Here is a tiny trained network, its code and every weight. The questions are about switching its units off for an input and a class, where a switched-off unit gives its printed mean instead of its output.

import numpy as np


def w(rows, s, z=0):
    codes = np.array(rows[::2]) - 128.0
    scale = np.full(codes.shape[1], s)
    scale[-1] = z or s
    return codes * scale


def f(y):
    return y / 2 * (1 + np.tanh(0.7978845608 * (y + 0.044715 * y**3)))


def log_softmax(a):
    a = a - a.max(-1, keepdims=True)
    return a - np.log(np.exp(a).sum(-1, keepdims=True))


def net(x, mask):
    res = np.array(x, float).reshape(1, 2) / 4 @ E
    y = f(res @ A[0][:, :-1].T + A[0][:, -1])
    res = res + np.where(mask, y, B[0][:, -1]) @ B[0][:, :-1]
    return log_softmax(res[-1] @ U[:, :-1].T + U[:, -1])


A, B = {}, {}
E = w([
[217,44,221,195,163,103,191,183,251,80,40],'x0',
[168,177,199,34,83,2,47,167,2,96,82],'x1',
],0.0084)
A[0] = w([
[151,151,107,180,171,144,145,102,192,202,175,92],'n0',
[88,180,115,90,150,157,104,102,108,153,162,197],'n1',
[83,134,118,179,151,182,150,131,145,129,154,106],'n2',
[193,164,152,109,89,129,75,199,67,93,130,186],'n3',
[86,159,54,87,108,150,72,34,133,156,143,105],'n4',
[157,132,168,122,58,79,2,169,126,92,107,80],'n5',
[197,99,144,134,131,102,181,161,183,86,95,94],'n6',
[103,133,137,204,151,191,149,65,154,155,157,183],'n7',
[72,152,86,137,81,111,98,73,104,103,187,74],'n8',
[84,76,126,154,185,140,186,81,150,175,167,92],'n9',
[145,125,146,84,144,134,140,102,140,180,149,255],'n10',
[184,109,179,114,159,128,164,199,205,95,77,199],'n11',
],0.0082,0.0077)
B[0] = w([
[85,100,175,106,116,110,143,102,204,126,112,182],'n0',
[137,104,72,126,163,98,120,180,125,115,142,231],'n1',
[97,113,198,132,91,154,124,42,192,139,102,177],'n2',
[54,86,139,185,80,137,152,147,186,159,148,240],'n3',
[67,122,123,151,173,105,93,128,113,65,119,222],'n4',
[80,116,197,113,37,114,146,95,187,117,73,210],'n5',
[83,145,78,54,211,81,112,128,153,75,122,194],'n6',
[104,96,129,166,98,132,102,126,205,146,152,222],'n7',
[51,157,175,65,211,52,103,2,146,59,31,191],'n8',
[85,87,155,109,80,97,137,85,184,95,105,183],'n9',
[191,85,35,208,90,182,103,227,59,182,222,205],'n10',
[117,210,102,140,171,112,31,154,133,163,151,244],'n11',
],0.0096,0.011)
U = w([
[87,152,116,117,240,81,68,134,135,42,117,88],'0',
[81,75,248,153,23,140,133,107,168,147,116,85],'1',
[147,115,49,199,111,194,106,225,100,235,178,255],'2',
[194,156,143,74,153,164,198,59,118,112,60,70],'3',
[167,137,189,105,181,173,254,86,107,122,83,73],'4',
[173,159,180,107,139,164,169,65,90,119,109,62],'5',
],0.01,0.0056)

Each question gives the input, the list of numbers given to net, and the class t.
The units are the neurons (one row each of A and B). Each row of codes is followed by its name. A weight is (code - 128) times the scale printed after its matrix; where a second scale follows, it is the last column's (A, B and U).
mask holds one flag per neuron, in row order. A switched-off neuron (its flag False) gives its mean, the last column of its row in B, instead of its output. The means were averaged over made-up inputs and are rounded, as every weight is.
A unit's drop is (log p(t) with every unit on - log p(t) with that unit switched off) / (log p(t) with every unit on - log p(t) with every unit switched off).
The circuit of an input: a set's keep is (log p(t) with only the set's units on - log p(t) with every unit switched off) / (log p(t) with every unit on - log p(t) with every unit switched off). Starting from all 12 units, units are removed one at a time, each time the one whose removal leaves the highest keep (on an exact tie, the one counted first), for as long as the keep stays at least 0.8.
circuit, biggest first: the units of the circuit, biggest drop first
most important unit: the unit with the biggest drop
top k neurons: the k neurons with the biggest drops, biggest first
drop when u is switched off: that unit's drop, to one decimal
input [0,3], class 2: most important unit : n8
input [3,-2], class 2: top 2 neurons : (n8, n4)
input [7,-6], class 0: top 2 neurons : (n6, n11)
input [6,-6], class 0: top 4 neurons : (n6, n11, n3, n5)
input [-6,7], class 1: top 4 neurons : (n3, n5, n11, n6)
input [3,2], class 2: circuit, biggest first : (n8, n9)
input [5,-4], class 0: top 3 neurons : (n6, n11, n3)
input [5,8], class 1: top 2 neurons : (n5, n3)
input [-7,-6], class 0: top 3 neurons : (n4, n8, n1)
input [1,-3], class 2: top 2 neurons : (n5, n8)
input [0,-3], class 2: top 3 neurons : (n5, n8, n3)
input [4,-4], class 0: top 3 neurons : (n6, n11, n3)
input [8,-6], class 0: top 2 neurons : (n6, n11)
input [8,-7], class 0: circuit, biggest first : (n6)
input [5,0], class 0: drop when n3 is switched off : 0.1
input [1,2], class 2: drop when n9 is switched off : 0.0
input [-3,-5], class 1: drop when n2 is switched off : 0.1
